Below is a small trained network, with its code and all its weights. Each question gives an input and a target symbol and asks what happens when units are switched off, that is, made to give their printed mean instead of their output.

import numpy as np


def w(rows, s, z=0):
    codes = np.array(rows[::2]) - 128.0
    scale = np.full(codes.shape[1], s)
    scale[-1] = z or s
    return codes * scale


def norm(h):
    return h / np.sqrt((h * h).mean(-1, keepdims=True) + 1e-5)


def f(y):
    return np.maximum(y, 0)


def softmax(a):
    e = np.exp(a - a.max(-1, keepdims=True))
    return e / e.sum(-1, keepdims=True)


def log_softmax(a):
    a = a - a.max(-1, keepdims=True)
    return a - np.log(np.exp(a).sum(-1, keepdims=True))


def net(x, mask):
    ids = ['ΔΠαβτφ'.index(c) for c in x.split()]
    T = len(ids)
    res = E[ids] + P[:T]
    r = norm(res)
    for j in range(3):
        rows = slice(3 * j, 3 * j + 3)
        q, k, v = (r @ M[0][rows].T for M in (Q, K, V))
        z = softmax(np.where(np.tri(T) > 0, q @ k.T / 3**0.5, -1e9)) @ v
        o = O[0][rows]
        res = res + np.where(mask[j], z, o[:, -1]) @ o[:, :-1]
    y = f(norm(res) @ A[0][:, :-1].T + A[0][:, -1])
    res = res + np.where(mask[3:15], y, B[0][:, -1]) @ B[0][:, :-1]
    return log_softmax(norm(res)[-1] @ U[:, :-1].T + U[:, -1])


Q, K, V, O, A, B = {}, {}, {}, {}, {}, {}
E = w([
[66,17,205,118,100],'Δ',
[136,74,185,125,60],'Π',
[253,78,167,159,118],'α',
[137,124,98,23,171],'β',
[116,131,147,152,204],'τ',
[141,38,123,137,118],'φ',
],0.0075)
P = w([
[103,186,56,193,81],'0',
[111,27,190,144,167],'1',
[133,57,221,129,161],'2',
[121,107,252,131,164],'3',
[107,138,243,117,165],'4',
[89,147,252,111,190],'5',
[104,171,255,109,194],'6',
[80,146,235,100,208],'7',
],0.0042)
Q[0] = w([
[147,16,250,36,180],'head 0',
[119,123,184,145,171],'head 0',
[146,133,176,106,134],'head 0',
[144,124,118,120,110],'head 1',
[149,117,150,102,151],'head 1',
[122,128,163,117,156],'head 1',
[111,170,74,145,145],'head 2',
[161,54,179,134,116],'head 2',
[95,172,86,204,121],'head 2',
],0.027)
K[0] = w([
[146,253,54,28,89],'head 0',
[144,48,85,97,102],'head 0',
[149,166,98,117,138],'head 0',
[124,113,153,130,129],'head 1',
[143,134,88,122,84],'head 1',
[142,132,37,116,91],'head 1',
[138,100,122,146,68],'head 2',
[150,166,169,114,178],'head 2',
[169,110,111,193,59],'head 2',
],0.021)
V[0] = w([
[143,214,196,140,59],'head 0',
[114,211,158,169,170],'head 0',
[114,158,186,62,148],'head 0',
[48,79,142,114,165],'head 1',
[112,75,120,230,112],'head 1',
[161,116,125,158,244],'head 1',
[132,144,160,170,112],'head 2',
[137,186,70,5,121],'head 2',
[140,95,191,120,132],'head 2',
],0.019)
O[0] = w([
[101,171,149,214,84,65],'head 0',
[175,176,152,153,78,90],'head 0',
[127,207,122,139,196,129],'head 0',
[202,115,151,147,185,127],'head 1',
[95,43,202,100,135,250],'head 1',
[163,163,160,37,94,92],'head 1',
[144,165,112,112,160,116],'head 2',
[105,6,150,96,98,76],'head 2',
[139,145,82,140,80,198],'head 2',
],0.016,0.015)
A[0] = w([
[89,188,169,105,247,138],'neuron 0',
[73,110,68,155,156,87],'neuron 1',
[145,161,129,133,111,42],'neuron 2',
[161,131,23,119,127,2],'neuron 3',
[188,168,138,35,155,92],'neuron 4',
[146,167,110,131,128,71],'neuron 5',
[172,192,108,167,125,107],'neuron 6',
[113,99,182,157,134,153],'neuron 7',
[195,135,143,171,219,96],'neuron 8',
[109,126,223,124,158,46],'neuron 9',
[137,161,142,95,157,93],'neuron 10',
[121,130,149,124,62,98],'neuron 11',
],0.014,0.0023)
B[0] = w([
[129,238,47,92,167,255],'neuron 0',
[225,142,224,189,122,225],'neuron 1',
[119,88,169,103,138,154],'neuron 2',
[215,132,50,148,13,156],'neuron 3',
[129,93,230,251,125,248],'neuron 4',
[131,93,140,85,153,154],'neuron 5',
[130,15,144,79,174,196],'neuron 6',
[121,121,65,95,167,233],'neuron 7',
[88,228,92,47,161,229],'neuron 8',
[171,70,48,78,84,224],'neuron 9',
[151,156,141,162,164,179],'neuron 10',
[64,184,126,76,121,168],'neuron 11',
],0.016,0.0054)
U = w([
[42,175,126,107,43,88],'Δ',
[201,161,228,127,102,62],'Π',
[105,119,127,255,134,119],'α',
[133,30,109,92,133,207],'β',
[148,207,70,117,198,173],'τ',
[207,127,46,146,60,4],'φ',
],0.01,0.0022)

Each question gives the input, a string of symbols that net reads in full, and the target symbol t.
The units are the heads (3 rows each of Q, K, V and O) and the neurons (one row each of A and B). Each row of codes is followed by its name. A weight is (code - 128) times the scale printed after its matrix; where a second scale follows, it is the last column's (O, A, B and U).
mask holds one flag per unit, heads first, then neurons. A switched-off unit (its flag False) gives its mean, the last column of its rows in O or B, instead of its output. The means were averaged over made-up inputs and are rounded, as every weight is.
A unit's drop is (log p(t) with every unit on - log p(t) with that unit switched off) / (log p(t) with every unit on - log p(t) with every unit switched off).
The circuit of an input: a set's keep is (log p(t) with only the set's units on - log p(t) with every unit switched off) / (log p(t) with every unit on - log p(t) with every unit switched off). Starting from the 12 units with the biggest drops (on a tie, the unit counted first), units are removed one at a time, each time the one whose removal leaves the highest keep (on an exact tie, the one counted first), for as long as the keep stays at least 0.8.
units of the circuit, in order: the units of the circuit, biggest drop first
most important unit: the unit with the biggest drop
heads that matter: for each layer, one digit per head in row order, 1 if its drop is at least 0.15 and else 0, layers parted by /
drop when u is switched off: that unit's drop, to one decimal
input Π φ α Π α Π, target α: units of the circuit, in order -> head 0
input τ α β β φ β φ β, target Π: units of the circuit, in order -> head 1; neuron 4
input β τ α τ φ Δ Π, target τ: heads that matter -> 001
input β φ β Δ, target φ: heads that matter -> 010
input τ Δ τ Π Δ φ α, target Π: heads that matter -> 100
input τ Π Π φ, target Π: heads that matter -> 110
input Π τ Δ τ φ φ Δ τ, target α: heads that matter -> 100
input Δ Π φ τ, target τ: heads that matter -> 001
input β φ Π Δ β τ, target φ: heads that matter -> 011
input α φ φ Π, target Δ: heads that matter -> 000
input τ β Π β Π φ φ, target Π: heads that matter -> 111
input Δ Δ α β Π τ, target τ: heads that matter -> 100
input α α τ Δ τ, target Δ: heads that matter -> 110
input Δ φ Δ α Δ φ, target τ: most important unit -> head 2
input Δ Δ Δ φ Π, target τ: heads that matter -> 000
input Δ Δ Π Δ α Π φ, target τ: heads that matter -> 000
input α φ Δ Δ α τ φ, target Δ: heads that matter -> 000
input β τ Π φ Π α, target τ: drop when neuron 0 is switched off -> 0.0
input Π φ Δ φ, target α: drop when head 0 is switched off -> 0.3
input Π φ Δ τ Π Δ τ φ, target α: drop when head 0 is switched off -> 0.1
input τ α τ α α τ, target Π: drop when head 0 is switched off -> 0.2
